Bonu: [144 149 144 181 145 141 119]
varav: [125  75 188 168  90 144 143]
kopa: [119  81 182 170  91 142 142]
lumuf: [142 149 145 178 142 142 126]
Filik: [121  69 180 160  85 131 128]
Fovug: [141 145 145 177 146 141 126]
nunup: [ 86 148  93 117 118 117 157]
find: [141 145 145 177 146 141 126]
Fovug
find: [141 145 145 176 146 141 127]
Fovug

Tanag: [153 127  62 128  62 136]
kosu: [127  62 153 151 149 165]
ravo: [167 104 153 109 164 195]
next: [128  62]
[136]
find: [154 128  63 129  62 136]
Tanag
find: [167 104 153 109 164 195]
ravo
next: [127  62 153]
[151]

Soka: [118 138 122  94 118 109]
Panag: [118 138 122  94 118 141]
poput: [102  59 131 125 126  78]
zozus: [ 59 102 131 125  79 126]
lupag: [125  78  59 131 126 102]
order: [126  79 125 131 102  59]
zozus
order: [126  59 102 131 125  79]
zozus
next: [102 131]
[125]
find: [118 138 121  95 119 110]
Soka

mevud: [125 142 119 113 135 129 109 139 139 155 132 130 137 121 144 136 152 109
 137 133 150 143 122 132 106 137 112 118 120 111]
sus: [123 154 119 117 136 129 106 149 138 164 136 127 150 110 154 145 165 101
 130 131 157 164 130 135  99 132 110 120 128 114]
fes: [123 129 114 121 125 136 100  88 124 140 146  95 138  97 128 153 131 122
 118 153 147  76  97  88 123 132  99  98  63 121]
medo: [123 154 119 117 136 129 106 149 138 164 136 127 150 110 154 145 123 128
 137 137 143  97 102 117 121 139 113 104  86 114]
Kase: [122 131 115 117 127 135 106 100 130 142 139 106 133 107 132 147 135 119
 126 150 145  90 103 101 120 135 104 107  80 117]
find: [124 132 116 118 125 135 105 100 129 142 139 107 133 107 133 147 133 118
 128 153 146  90 103 102 121 135 105 106  80 118]
Kase
find: [124 130 114 121 124 136 101  89 125 141 147  93 138  98 127 154 131 123
 118 152 147  75  97  88 124 133 100  97  63 121]
fes

vupam: [118 154 119 141 106 120]
Nane: [121 135 175 128 107 127]
bur: [123 127 143 139 121 122]
vovi: [ 97 128 117 166 135 117]
Sazod: [121 124 122 143 127 139]
beg: [105 129 124 143 120 114]
Leza: [128 175 121 135  99 125]
Fesip: [157 180 144 106 101 113]
sekol: [139 180 122 131  90 112]
Miz: [168 132 112 134 109 110]
next: [128 175 121 135]
[99]
order: [139 127 143 122 124 121]
Sazod
find: [105 129 124 143 120 114]
beg
find: [122 124 121 143 128 140]
Sazod
next: [135 175 128]
[107]
order: [114 120 143 124 129 105]
beg

todav: [117 139 199  93 105  72 140 152 137  53 108 142 140 136 126  79 112 129
 125 129 127 147]
tisan: [138 121 138  79 152 142  87 137 165 141 140 118  84 138 116  91 149 105
 106 101 112 160]
Saseg: [ 69 130 173 119 125 101 134 138 154 106 110 149 156 150 172 147  99 104
 125 181 188 118]
deta: [124 130 150 103  84 113 157 165 123  78  98 145 143 100 148 138 110 141
 142 108  91 111]
Gam: [159 133 195 101 134  71 115 146 159 125 120 168 154 130 147 105 114 137
 126 131 123 157]
gug: [ 84 141 108 100 103 111 148 150 157 138 141 124 123 145 110 113 165  78
 143  98 130  91]
find: [124 131 150 103  83 113 158 164 124  79  98 144 143 100 148 137 109 142
 141 109  92 112]
deta
find: [ 84 141 108 100 103 111 148 150 157 138 141 124 123 145 110 113 165  78
 143  98 130  91]
gug
next: [140 118  84 138 116  91 149 105 106 101]
[112]
order: [111  91 108 142 141 110 138 148 100 143 145  98  78 123 165 157 113  84
 103 150 130 124]
deta

rusug: [114 117 128 168 110 102 142 115  80 121 134 150 164 120 133 124 140 148
 117 103 104 156 105 155 114 106 104 165  92 106 122 100 130 113 161 112
 162 128 156 135 170 165 143 140 147 147 108 111 110 101 155 177 117 122
 146]
bez: [114 117 128 168 115 102 142 128  80 121 134 150 164 101 133 124 140 148
 117 103 104 156 105 155 114 106 157 165  92 106 122 100 130 113 161 112
 162 128 156 135 170 165 143 140 147 147 108 140 110 101 155 177 117 122
 146]
ropon: [101 147 108 128 117 168 155 143 162 128 135 117 120 117 113 102 156 165
 130 110 100 150 170 156  80 133 140 104 106 114 115 121 161 104 122 122
 164 103 105 135 140 112 111 146 124 105 142 147  92 110 148 114 177 165
 155]
zuva: [156 117 150 117 177 103 122 117 128 128 146 111 156 130 120 105 114 102
 121 101  92 165 112 124 110 147 155 106 114 135 148 161 108 147 113 104
 142 106 122 100 164 110  80 165 168 140 155 135 115 162 133 140 143 104
 170]
find: [114 117 128 169 114 103 142 128  81 121 133 150 165 101 134 124 140 148
 116 102 104 157 104 152 114 107 157 164  93 105 122 100 129 114 160 112
 161 127 157 136 171 164 143 139 147 147 108 139 112 100 155 177 118 121
 146]
bez
order: [ 80  92 100 101 102 103 104 104 105 106 106 108 110 110 111 112 113 114
 114 115 117 117 117 120 121 122 122 124 128 128 130 133 134 135 140 140
 142 143 146 147 147 148 150 155 155 156 156 161 162 164 165 165 168 170
 177]
rusug
order: [128 108 117 100 110 122 147  80 170 113  92 122 150 121 124 155 128 112
 117 114 143 111 135 103 102 168 164 146 156 130 148 105 110 104 147 165
 140 165 142 104 117 106 101 120 155 177 115 161 162 133 106 156 140 134
 114]
rusug
find: [114 117 128 168 115 102 142 128  80 121 134 150 164 101 133 124 140 148
 117 103 104 156 105 155 114 106 157 165  92 106 122 100 130 113 161 112
 162 128 156 135 170 165 143 140 147 147 108 140 110 101 155 177 117 122
 146]
bez
find: [100 147 108 128 117 169 155 143 162 129 135 116 120 117 113 102 157 165
 130 110 100 150 170 156  79 133 141 104 105 114 115 121 161 105 123 122
 165 103 104 135 140 111 112 146 124 106 143 146  94 110 148 114 177 165
 155]
ropon
order: [115 162 133 140 143 104 170 156 117 150 117 177 103 122 117 128 128 146
 111 156 130 120 105 114 102 121 101  92 165 112 124 110 147 155 106 114
 135 148 161 108 147 113 104 142 106 122 100 164 110  80 165 168 140 155
 135]
zuva

fabed: [148 153 133 156 169]
Gize: [118 143 147 156 149]
tesiv: [ 99 117 158  91 125]
kof: [128 136 148 161 158]
bal: [129 101 128 101 153]
zuti: [132 114 103 153 118]
gikil: [142  79 134 107 198]
Nov: [ 77 153  93 111  92]
Tasim: [ 85 105  79 136  88]
vatov: [138 105 124  76 127]
tebe: [161 145 145  90 160]
voga: [130 128 119  99 120]
find: [133 114 103 153 117]
zuti
find: [ 98 117 157  91 125]
tesiv
next: [128 101]
[153]

res: [117 130 124 132 124 124 126 134 129 127 126 126 134 126 126 134 130 138
 127 126 124 129 134 118 126 124 127 123 119]
bip: [125 132 118 121 132 132 120 130 133 118 125 132 119 126 133 141 128 131
 130 139 134 127 131 126 129 138 132 123 119]
votep: [116 133 122 136 129 122 129 134 127 130 125 127 135 124 125 135 131 134
 128 127 123 132 136 119 127 123 123 123 119]
gik: [103 144 115 142 125 120 131 136 129 134 121 125 148 119 121 149 132 146
 124 126 118 137 145  99 129 117 124 116 108]
vuvu: [105 141 117 145 127 116 128 133 128 134 123 123 146 120 120 151 135 147
 121 124 119 138 144 102 129 116 126 116 108]
Deki: [139 121 133 120 128 132 126 126 129 125 133 131 118 134 132 119 125 118
 132 130 132 123 119 141 127 133 130 131 138]
lemel: [ 95 143 112 144 125 116 129 135 129 134 119 121 152 117 120 154 134 154
 121 123 115 139 148  98 132 114 123 114 102]
baf: [182  99 151  99 136 146 126 118 130 118 144 137  91 146 145  86 117  87
 139 133 150 102  95 180 124 151 131 149 168]
find: [139 121 133 120 128 132 126 126 129 125 133 131 118 134 132 119 125 118
 132 130 132 123 119 141 127 133 130 131 138]
Deki
find: [138 121 133 119 128 133 126 126 130 126 133 131 118 135 132 120 124 119
 133 130 132 123 119 141 127 132 131 131 138]
Deki
find: [105 141 117 145 127 116 128 133 128 134 123 123 146 120 120 151 135 147
 121 124 119 138 144 102 129 116 126 116 108]
vuvu
order: [126 130 119 138 126 127 129 124 126 134 126 129 124 134 124 126 118 123
 124 126 126 132 130 117 134 134 124 127 127]
res
order: [131 132 134 129 130 118 118 119 133 133 133 141 119 138 132 125 139 126
 131 132 120 125 128 132 123 121 130 126 127]
Deki
order: [136 146 126 118 130 118 144 137  91 146 145  86 117  87 139 133 150 102
  95 180 124 151 131 149 168 182  99 151  99]
baf

vero: [160 135  95 123 115  86  89 126 115 103  92 113  82 125 120 124 151 144
 122 112 138 115 101  74 131 112 114 154]
devus: [106 102 136 143  84 106 155 162 132 125 126 129 135  92 121 101 102 104
 124 105 109  87 106 131 108  99 153 107]
kovu: [151 138 129  93 117  90  82  97 142 135 105 134  90 106 132 139 153 122
 143  93 151 104  87  85 148  92 117 155]
nez: [178  95 139 142  90 124 168 173 132 127 141 128 153  94 123  95 128  96
 120 113 127  93 119 152 106 108 163 174]
sibom: [ 63 118 121 160 117 127 160 159 117 112 123 118 140 130 113 120  83 128
 119 138  93 125 137 141 109 136 142  63]
Koto: [167 123 125  87 122 105  77  93 136 130 106 131  89 116 131 125 145 122
 128 104 140 115  99  88 128 105 110 167]
find: [160 135  95 123 115  86  89 126 115 103  92 113  82 125 120 124 151 144
 122 112 138 115 101  74 131 112 114 154]
vero
find: [ 63 118 121 160 117 127 160 159 117 112 123 118 140 130 113 120  83 128
 119 138  93 125 137 141 109 136 142  63]
sibom

pud: [141 135  99 198  68 148 141 112  93 109  93 132 144 146 147  70 133 110
 112 136 143 108 132 106 130 143 136 139 178 137]
puf: [153 144  84 183  75 151 137 111  92 107  91 131 151 134 144  83 138 110
 136 138 140  83 141  98 127 153 136 151 184 126]
det: [149 141  83 183  76 144 127 121  98  99 104 137 146 131 154  90 130 116
 138 136 142  80 140  95 117 164 112 136 179 108]
gadet: [150 142  96 193  65 150 134 116  96 108 101 141 148 148 148  71 135 108
 124 138 155  87 143  93 123 152 128 149 184 119]
Nise: [153 144  84 183  75 151 137 111  92 107  91 131 151 134 144  83 138 110
 136 138 140 115 131 115 145 130 139 135 174 141]
Tizuf: [153 144  84 183  75 151 137 111  92 107  91 131 151 134 144  83 138 110
 136 138 140  83 141  96 120 166 115 136 175 112]
Zop: [126 140 101 192  64 140 138 114  98 114  98 136 152 148 147  70 133 112
 116 139 141  98 147  91 130 145 131 148 181 133]
next: [130 145]
[131]
find: [126 140 101 192  64 140 138 114  98 114  98 136 152 148 147  70 133 112
 116 139 141  98 147  91 130 145 131 148 181 133]
Zop
find: [153 144  84 183  75 151 137 111  92 107  91 131 151 134 144  83 138 110
 136 138 140 115 131 115 145 130 139 135 174 141]
Nise
find: [153 143  84 183  75 151 137 110  92 107  92 131 151 134 145  83 138 110
 136 138 140  83 140  98 127 153 136 151 184 127]
puf
find: [150 142  96 193  65 150 134 116  96 108 101 141 148 148 148  71 135 108
 124 138 155  87 143  93 123 152 128 149 184 119]
gadet

vib: [129 127 120 132 126 132 123 126 127 128 130 122 132 131 122 123]
zev: [129 127 120 132 128 132 123 126 127 128 130 122 132 131 122 123]
fof: [115 136 112 112 146  85 172 135 133 111  68  81  71 127 160  76]
tuz: [134 127 116 138 128 137 122 127 133 111  68  81  71  76 160  76]
find: [129 127 120 132 126 132 123 126 127 128 130 122 132 131 122 123]
vib
find: [129 127 120 132 128 132 123 126 127 128 130 122 132 131 122 123]
zev
next: [137 122 127 133 111  68  81]
[71]

